Below is a small trained network, with its code and all its weights. Each question gives an input and a target symbol and asks what happens when units are switched off, that is, made to give their printed mean instead of their output.

import numpy as np


def w(rows, s, z=0):
    codes = np.array(rows[::2]) - 128.0
    scale = np.full(codes.shape[1], s)
    scale[-1] = z or s
    return codes * scale


def norm(h):
    return h / np.sqrt((h * h).mean(-1, keepdims=True) + 1e-5)


def f(y):
    return y / 2 * (1 + np.tanh(0.7978845608 * (y + 0.044715 * y**3)))


def softmax(a):
    e = np.exp(a - a.max(-1, keepdims=True))
    return e / e.sum(-1, keepdims=True)


def log_softmax(a):
    a = a - a.max(-1, keepdims=True)
    return a - np.log(np.exp(a).sum(-1, keepdims=True))


def net(x, mask):
    ids = ['ΔΣβγζτφ'.index(c) for c in x.split()]
    T = len(ids)
    res = E[ids] + P[:T]
    u = 0
    for l in range(2):
        q, k, v = (norm(res) @ M[l].T for M in (Q, K, V))
        z = softmax(np.where(np.tri(T) > 0, q @ k.T / 3**0.5, -1e9)) @ v
        res = res + np.where(mask[u], z, O[l][:, -1]) @ O[l][:, :-1]
        u += 1
        y = f(norm(res) @ A[l][:, :-1].T + A[l][:, -1])
        res = res + np.where(mask[u : u + 12], y, B[l][:, -1]) @ B[l][:, :-1]
        u += 12
    return log_softmax(norm(res)[-1] @ U[:, :-1].T + U[:, -1])


Q, K, V, O, A, B = {}, {}, {}, {}, {}, {}
E = w([
[88,94,128,164,179,142,217],'Δ',
[67,216,140,169,33,175,138],'Σ',
[193,119,84,229,213,11,143],'β',
[21,173,195,99,104,140,115],'γ',
[195,99,184,114,164,196,193],'ζ',
[123,62,30,8,146,144,75],'τ',
[235,90,188,172,68,232,168],'φ',
],0.017)
P = w([
[147,1,158,184,116,194,46],'0',
[120,77,245,142,138,146,139],'1',
[126,121,189,133,137,181,99],'2',
[142,122,187,137,165,196,99],'3',
[142,155,114,145,177,194,68],'4',
[131,165,158,151,91,165,123],'5',
[133,192,139,135,104,151,128],'6',
[131,177,100,129,107,160,117],'7',
[119,173,70,147,93,175,118],'8',
[140,81,85,175,175,193,110],'9',
[119,152,55,148,22,130,154],'10',
],0.0086)
Q[0] = w([
[129,69,110,109,132,44,131],'0.h1',
[137,109,254,97,35,205,86],'0.h1',
[137,112,176,72,200,75,231],'0.h1',
],0.0085)
K[0] = w([
[109,2,105,44,69,147,32],'0.h1',
[77,65,80,229,196,5,59],'0.h1',
[102,122,242,130,65,226,200],'0.h1',
],0.0063)
V[0] = w([
[76,115,50,69,88,159,208],'0.h1',
[252,103,136,121,75,110,47],'0.h1',
[112,100,96,255,184,170,187],'0.h1',
],0.0066)
O[0] = w([
[150,176,98,64,43,134,148,78],'0.h1',
[229,195,175,152,245,157,108,68],'0.h1',
[132,140,36,64,65,118,238,254],'0.h1',
],0.011,0.0049)
A[0] = w([
[122,70,156,109,186,103,254,120],'0.n1',
[220,128,227,106,84,123,218,207],'0.n2',
[174,238,179,235,156,32,65,154],'0.n3',
[168,81,80,67,159,137,29,24],'0.n4',
[74,116,65,196,175,153,250,251],'0.n5',
[63,80,153,55,204,92,229,254],'0.n6',
[181,174,123,26,100,140,126,101],'0.n7',
[177,145,193,32,218,39,49,68],'0.n8',
[189,94,82,196,36,98,135,221],'0.n9',
[150,128,151,47,211,120,196,54],'0.n10',
[93,167,122,157,84,250,193,178],'0.n11',
[80,232,189,122,88,212,164,140],'0.n12',
],0.0074,0.0044)
B[0] = w([
[130,204,78,85,60,147,119,179],'0.n1',
[122,141,73,157,205,131,113,171],'0.n2',
[132,135,98,59,51,134,81,153],'0.n3',
[123,101,168,115,168,161,114,135],'0.n4',
[172,200,108,133,25,50,113,249],'0.n5',
[112,228,87,166,90,108,73,213],'0.n6',
[104,62,91,129,119,129,2,133],'0.n7',
[108,135,148,59,152,173,177,131],'0.n8',
[163,189,169,127,173,63,121,176],'0.n9',
[53,182,113,53,98,181,111,133],'0.n10',
[165,165,89,109,109,101,65,218],'0.n11',
[186,138,131,138,145,87,50,184],'0.n12',
],0.0086,0.012)
Q[1] = w([
[143,116,23,122,76,65,152],'1.h1',
[162,119,55,123,135,208,2],'1.h1',
[142,204,95,111,95,120,37],'1.h1',
],0.0081)
K[1] = w([
[94,108,22,165,123,55,2],'1.h1',
[165,99,110,98,77,141,129],'1.h1',
[124,74,31,53,89,187,111],'1.h1',
],0.0063)
V[1] = w([
[225,56,79,229,170,137,11],'1.h1',
[162,145,128,2,173,147,105],'1.h1',
[147,201,157,204,139,93,212],'1.h1',
],0.009)
O[1] = w([
[141,98,207,119,202,77,194,251],'1.h1',
[183,2,101,45,109,140,43,234],'1.h1',
[9,237,125,218,162,82,209,52],'1.h1',
],0.0093,0.0016)
A[1] = w([
[189,141,126,68,126,41,149,1],'1.n1',
[9,64,183,158,138,115,65,151],'1.n2',
[129,44,151,85,107,60,138,83],'1.n3',
[187,192,132,137,122,88,77,118],'1.n4',
[166,62,124,46,134,203,30,109],'1.n5',
[103,128,215,17,120,80,113,196],'1.n6',
[255,167,142,152,128,164,217,98],'1.n7',
[81,99,211,145,225,161,110,100],'1.n8',
[97,112,82,46,113,200,109,159],'1.n9',
[198,196,132,123,146,171,191,152],'1.n10',
[174,124,241,216,212,152,170,59],'1.n11',
[148,81,144,180,147,7,113,109],'1.n12',
],0.0099,0.0037)
B[1] = w([
[148,125,107,97,127,147,85,169],'1.n1',
[61,165,185,8,148,150,213,147],'1.n2',
[182,127,113,127,101,147,104,134],'1.n3',
[75,101,151,174,151,136,74,254],'1.n4',
[201,63,135,124,125,93,75,196],'1.n5',
[113,103,94,61,188,116,128,163],'1.n6',
[155,163,85,107,165,168,147,171],'1.n7',
[78,178,72,116,86,136,158,143],'1.n8',
[132,53,125,117,117,102,151,167],'1.n9',
[124,120,77,88,175,131,117,172],'1.n10',
[162,122,186,144,86,100,144,144],'1.n11',
[106,106,145,129,39,152,164,163],'1.n12',
],0.013,0.0095)
U = w([
[84,83,205,217,101,134,58,136],'Δ',
[76,112,2,106,59,166,132,84],'Σ',
[83,150,227,29,138,162,139,124],'β',
[106,40,109,165,156,65,184,26],'γ',
[192,99,183,162,127,61,233,253],'ζ',
[139,124,85,102,224,176,104,213],'τ',
[191,11,143,56,104,106,115,229],'φ',
],0.0081,0.002)

Each question gives the input, a string of symbols that net reads in full, and the target symbol t.
The units are the heads (3 rows each of Q, K, V and O) and the neurons (one row each of A and B). Each row of codes is followed by its name. A weight is (code - 128) times the scale printed after its matrix; where a second scale follows, it is the last column's (O, A, B and U).
mask holds one flag per unit, layer by layer, with each layer's heads first. A switched-off unit (its flag False) gives its mean, the last column of its rows in O or B, instead of its output. The means were averaged over made-up inputs and are rounded, as every weight is.
A unit's drop is (log p(t) with every unit on - log p(t) with that unit switched off) / (log p(t) with every unit on - log p(t) with every unit switched off).
The circuit of an input: a set's keep is (log p(t) with only the set's units on - log p(t) with every unit switched off) / (log p(t) with every unit on - log p(t) with every unit switched off). Starting from the 12 units with the biggest drops (on a tie, the unit counted first), units are removed one at a time, each time the one whose removal leaves the highest keep (on an exact tie, the one counted first), for as long as the keep stays at least 0.8.
circuit, biggest first: the units of the circuit, biggest drop first
top k neurons: the k neurons with the biggest drops, biggest first
k most important neurons of layer l: the k neurons of layer l with the biggest drops, biggest first
drop of u: that unit's drop, to one decimal
input Δ β β, target Σ: circuit, biggest first	0.h1
input γ γ ζ γ τ, target φ: circuit, biggest first	1.n5, 1.h1
input β Δ Δ τ Σ γ τ γ φ, target τ: circuit, biggest first	0.h1, 1.n7
input γ φ γ, target β: circuit, biggest first	0.h1, 1.n2, 0.n5
input γ Σ ζ φ β γ φ ζ, target τ: circuit, biggest first	0.n2, 0.h1
input Σ β Δ γ β τ Σ β, target φ: 3 most important neurons of layer 0	0.n3, 0.n7, 0.n9
input γ φ Δ β, target τ: top 2 neurons	0.n3, 0.n8
input ζ Σ β ζ τ ζ β Σ, target φ: top 2 neurons	0.n7, 0.n9
input Σ β γ τ φ φ γ φ γ γ γ, target Δ: top 2 neurons	0.n5, 0.n4
input τ φ β τ Δ, target φ: 3 most important neurons of layer 0	0.n7, 0.n9, 0.n10
input γ Σ τ Σ γ Δ γ β γ, target Δ: top 3 neurons	0.n4, 0.n5, 1.n4
input Σ Σ γ φ, target ζ: top 2 neurons	1.n11, 0.n1
input ζ Σ β ζ Δ β ζ Σ τ β, target φ: 2 most important neurons of layer 0	0.n3, 0.n7
input γ γ β, target Δ: 2 most important neurons of layer 0	0.n3, 0.n9
input φ γ γ Σ ζ φ ζ, target τ: top 2 neurons	0.n2, 0.n3
input γ β Δ β, target Δ: top neuron	1.n4
input γ β τ γ, target φ: drop of 1.h1	1.8
input ζ φ β, target τ: drop of 1.h1	-0.1
input φ γ ζ Σ Σ φ Δ γ Δ ζ, target Σ: drop of 0.h1	0.2
input γ ζ Δ ζ φ, target Σ: drop of 1.h1	0.2
